Below are the code and all the weights of a small trained network. Each question names an input and a target symbol and asks about switching units off, where a switched-off unit gives its printed mean instead of its output.

import numpy as np


def w(rows, s, z=0):
    codes = np.array(rows[::2]) - 128.0
    scale = np.full(codes.shape[1], s)
    scale[-1] = z or s
    return codes * scale


def f(y):
    return y / 2 * (1 + np.tanh(0.7978845608 * (y + 0.044715 * y**3)))


def softmax(a):
    e = np.exp(a - a.max(-1, keepdims=True))
    return e / e.sum(-1, keepdims=True)


def log_softmax(a):
    a = a - a.max(-1, keepdims=True)
    return a - np.log(np.exp(a).sum(-1, keepdims=True))


def net(x, mask):
    ids = ['αβγδεζηθλμξπστψω'.index(c) for c in x.split()]
    T = len(ids)
    res = E[ids] + P[:T]
    u = 0
    for l in range(2):
        q, k, v = (res @ M[l].T for M in (Q, K, V))
        z = softmax(np.where(np.tri(T) > 0, q @ k.T / 3**0.5, -1e9)) @ v
        res = res + np.where(mask[u], z, O[l][:, -1]) @ O[l][:, :-1]
        u += 1
        y = f(res @ A[l][:, :-1].T + A[l][:, -1])
        res = res + np.where(mask[u : u + 8], y, B[l][:, -1]) @ B[l][:, :-1]
        u += 8
    return log_softmax(res[-1] @ U[:, :-1].T + U[:, -1])


Q, K, V, O, A, B = {}, {}, {}, {}, {}, {}
E = w([
[67,110,70,152,150,127,109,97],'α',
[150,120,104,186,157,163,136,178],'β',
[101,83,71,172,126,124,102,119],'γ',
[160,199,170,236,174,147,78,77],'δ',
[142,143,104,148,163,141,138,200],'ε',
[108,85,94,152,116,141,89,62],'ζ',
[114,84,61,162,116,107,74,86],'η',
[158,92,143,176,119,173,121,170],'θ',
[151,99,57,133,103,90,54,69],'λ',
[117,109,70,116,122,75,83,118],'μ',
[101,49,70,134,127,55,106,142],'ξ',
[94,64,134,114,132,104,117,81],'π',
[186,83,170,106,159,137,169,46],'σ',
[140,158,193,125,108,134,81,187],'τ',
[120,172,194,161,201,164,179,98],'ψ',
[245,105,134,130,122,103,136,120],'ω',
],0.012)
P = w([
[121,58,109,104,252,181,17,178],'0',
[121,68,112,106,232,166,39,167],'1',
[118,79,117,113,212,151,58,156],'2',
[115,90,122,128,191,134,72,151],'3',
[113,103,126,138,171,120,89,142],'4',
[111,114,129,145,153,107,108,136],'5',
[108,123,132,153,135,93,126,126],'6',
[110,134,133,159,118,79,144,119],'7',
[106,142,136,166,101,68,162,109],'8',
[108,152,140,175,85,55,182,101],'9',
[107,160,140,180,69,42,199,89],'10',
[104,170,143,188,54,30,218,81],'11',
[106,180,140,201,40,19,235,68],'12',
[106,188,139,211,28,8,254,61],'13',
],0.011)
Q[0] = w([
[121,8,60,125,99,78,144,149],'0.h1',
[113,102,77,5,73,180,162,123],'0.h1',
[95,190,74,153,20,234,113,216],'0.h1',
],0.021)
K[0] = w([
[120,106,222,108,157,36,63,107],'0.h1',
[149,88,122,107,252,187,52,156],'0.h1',
[111,145,112,201,236,120,92,88],'0.h1',
],0.025)
V[0] = w([
[111,95,41,216,142,205,197,153],'0.h1',
[112,108,141,141,190,63,201,231],'0.h1',
[128,10,206,185,73,197,139,101],'0.h1',
],0.013)
O[0] = w([
[80,200,237,63,50,100,47,159,18],'0.h1',
[136,39,216,168,75,86,74,131,234],'0.h1',
[89,172,137,67,161,2,113,199,254],'0.h1',
],0.008,0.0023)
A[0] = w([
[167,159,122,114,141,88,65,55,161],'0.n1',
[97,128,129,71,46,193,99,72,127],'0.n2',
[141,152,173,124,121,200,220,249,221],'0.n3',
[179,144,183,120,63,166,95,151,69],'0.n4',
[40,133,216,145,185,182,207,148,2],'0.n5',
[222,220,164,104,125,172,162,209,17],'0.n6',
[135,167,117,112,98,209,177,182,44],'0.n7',
[75,213,129,104,94,181,145,205,6],'0.n8',
],0.011,0.0051)
B[0] = w([
[84,84,124,163,127,106,158,230,254],'0.n1',
[136,85,181,152,82,199,112,46,104],'0.n2',
[148,193,151,203,208,42,84,79,148],'0.n3',
[99,155,131,226,158,140,141,148,119],'0.n4',
[199,160,113,124,100,25,60,96,117],'0.n5',
[146,72,7,89,126,152,131,64,109],'0.n6',
[113,149,144,80,87,216,133,126,109],'0.n7',
[121,105,133,126,154,103,178,218,119],'0.n8',
],0.011,0.0038)
Q[1] = w([
[131,193,156,151,123,202,170,198],'1.h1',
[27,83,62,254,141,44,58,134],'1.h1',
[110,55,126,60,105,145,186,149],'1.h1',
],0.033)
K[1] = w([
[91,109,94,120,132,106,69,84],'1.h1',
[140,155,148,142,34,54,254,72],'1.h1',
[199,121,163,94,167,121,104,129],'1.h1',
],0.038)
V[1] = w([
[92,96,116,102,62,60,54,27],'1.h1',
[151,139,9,159,39,138,113,203],'1.h1',
[241,127,128,133,70,120,62,170],'1.h1',
],0.015)
O[1] = w([
[74,47,94,122,211,251,20,225,84],'1.h1',
[152,113,196,51,253,105,68,46,211],'1.h1',
[28,72,189,215,65,130,177,78,253],'1.h1',
],0.0064,0.0046)
A[1] = w([
[152,156,234,175,139,217,118,80,90],'1.n1',
[95,235,224,140,156,185,109,107,167],'1.n2',
[186,66,51,108,126,146,125,72,1],'1.n3',
[207,171,186,187,146,205,83,140,177],'1.n4',
[12,228,178,15,162,217,95,52,81],'1.n5',
[179,205,174,142,84,162,108,204,18],'1.n6',
[62,155,101,37,141,213,104,5,113],'1.n7',
[161,185,128,96,54,124,152,139,125],'1.n8',
],0.017,0.0082)
B[1] = w([
[110,175,32,199,159,140,64,113,195],'1.n1',
[81,85,144,97,178,198,138,143,254],'1.n2',
[177,174,65,189,103,187,144,176,153],'1.n3',
[182,112,134,114,52,111,185,164,236],'1.n4',
[249,177,168,214,114,136,108,144,184],'1.n5',
[168,176,117,92,115,137,39,62,185],'1.n6',
[13,109,162,31,114,97,138,33,176],'1.n7',
[92,158,157,125,151,205,186,118,156],'1.n8',
],0.02,0.0048)
U = w([
[119,151,172,136,57,145,128,154,63],'α',
[196,87,134,135,183,179,155,40,3],'β',
[155,146,184,161,165,142,145,186,36],'γ',
[109,152,154,115,112,171,106,123,98],'δ',
[134,153,116,157,104,145,128,113,55],'ε',
[203,224,107,108,140,52,136,159,73],'ζ',
[86,217,217,112,156,90,71,164,133],'η',
[82,206,164,209,227,93,106,157,37],'θ',
[148,241,86,91,167,83,162,55,84],'λ',
[155,53,85,33,109,194,164,55,126],'μ',
[106,27,180,88,152,190,118,140,66],'ξ',
[106,150,79,20,254,53,136,218,193],'π',
[91,198,163,107,154,152,210,165,123],'σ',
[223,88,17,129,197,150,215,83,58],'τ',
[78,101,135,149,89,162,162,191,53],'ψ',
[137,98,139,190,101,48,233,98,253],'ω',
],0.0059,0.006)

Each question gives the input, a string of symbols that net reads in full, and the target symbol t.
The units are the heads (3 rows each of Q, K, V and O) and the neurons (one row each of A and B). Each row of codes is followed by its name. A weight is (code - 128) times the scale printed after its matrix; where a second scale follows, it is the last column's (O, A, B and U).
mask holds one flag per unit, layer by layer, with each layer's heads first. A switched-off unit (its flag False) gives its mean, the last column of its rows in O or B, instead of its output. The means were averaged over made-up inputs and are rounded, as every weight is.
A unit's drop is (log p(t) with every unit on - log p(t) with that unit switched off) / (log p(t) with every unit on - log p(t) with every unit switched off).
The circuit of an input: a set's keep is (log p(t) with only the set's units on - log p(t) with every unit switched off) / (log p(t) with every unit on - log p(t) with every unit switched off). Starting from the 12 units with the biggest drops (on a tie, the unit counted first), units are removed one at a time, each time the one whose removal leaves the highest keep (on an exact tie, the one counted first), for as long as the keep stays at least 0.8.
circuit, biggest first: the units of the circuit, biggest drop first
most important unit: the unit with the biggest drop
top k neurons: the k neurons with the biggest drops, biggest first
top k neurons in layer l: the k neurons of layer l with the biggest drops, biggest first
input τ θ π, target τ: circuit, biggest first => (0.h1 1.n3 1.h1)
input λ θ ω ω ω θ, target θ: circuit, biggest first => (1.h1 1.n1 0.n3 0.n1)
input ω ω β μ ψ π, target ψ: circuit, biggest first => (0.n5 1.h1 0.n3)
input ω ω ω ω ω ω ω η τ ψ ω τ, target θ: circuit, biggest first => (1.n1 1.h1 0.n3 0.n1)
input ω η β δ γ ω τ ω η ω δ π α, target π: circuit, biggest first => (1.h1)
input τ ω ψ, target θ: top 2 neurons in layer 0 => (0.n5 0.n1)
input π τ δ ω ψ μ θ δ ω ω ξ ω λ τ, target β: top 3 neurons in layer 1 => (1.n5 1.n2 1.n4)
input ψ μ ζ, target ψ: circuit, biggest first => (1.h1 0.n5 0.h1)
input μ π π δ π, target π: circuit, biggest first => (1.h1 0.h1)
input η ξ η τ δ μ π ζ μ μ ω τ π σ, target τ: circuit, biggest first => (0.h1 1.h1 1.n3)
input ω δ γ μ, target μ: circuit, biggest first => (0.h1 1.h1 1.n7 0.n3)
input ω ω π λ ω ζ, target ω: circuit, biggest first => (1.h1 1.n2)
input β δ λ δ ε δ θ σ θ, target λ: top 2 neurons => (1.n6 1.n8)
input α δ π δ λ ω θ δ, target η: most important unit => 0.h1
input ω γ η β, target γ: top 3 neurons => (1.n5 0.n1 1.n2)
input ω π η π δ ω ω ω η β δ, target δ: top 2 neurons => (1.n6 1.n2)
input ω ω θ π τ λ η δ η η ω σ β, target λ: circuit, biggest first => (1.h1 1.n6 0.h1 1.n8)
input π ω θ, target θ: top 4 neurons => (1.n1 0.n3 0.n1 1.n4)
input ω η ζ θ ζ η τ ω π ξ θ, target ψ: top 2 neurons in layer 1 => (1.n4 1.n2)
input λ τ τ ω ω ω ω λ δ δ τ, target σ: top 2 neurons => (1.n8 0.n1)
input π δ λ ω π ω ε γ δ, target ξ: most important unit => 1.n2
input ζ π σ ε, target λ: top 2 neurons => (1.n6 1.n8)
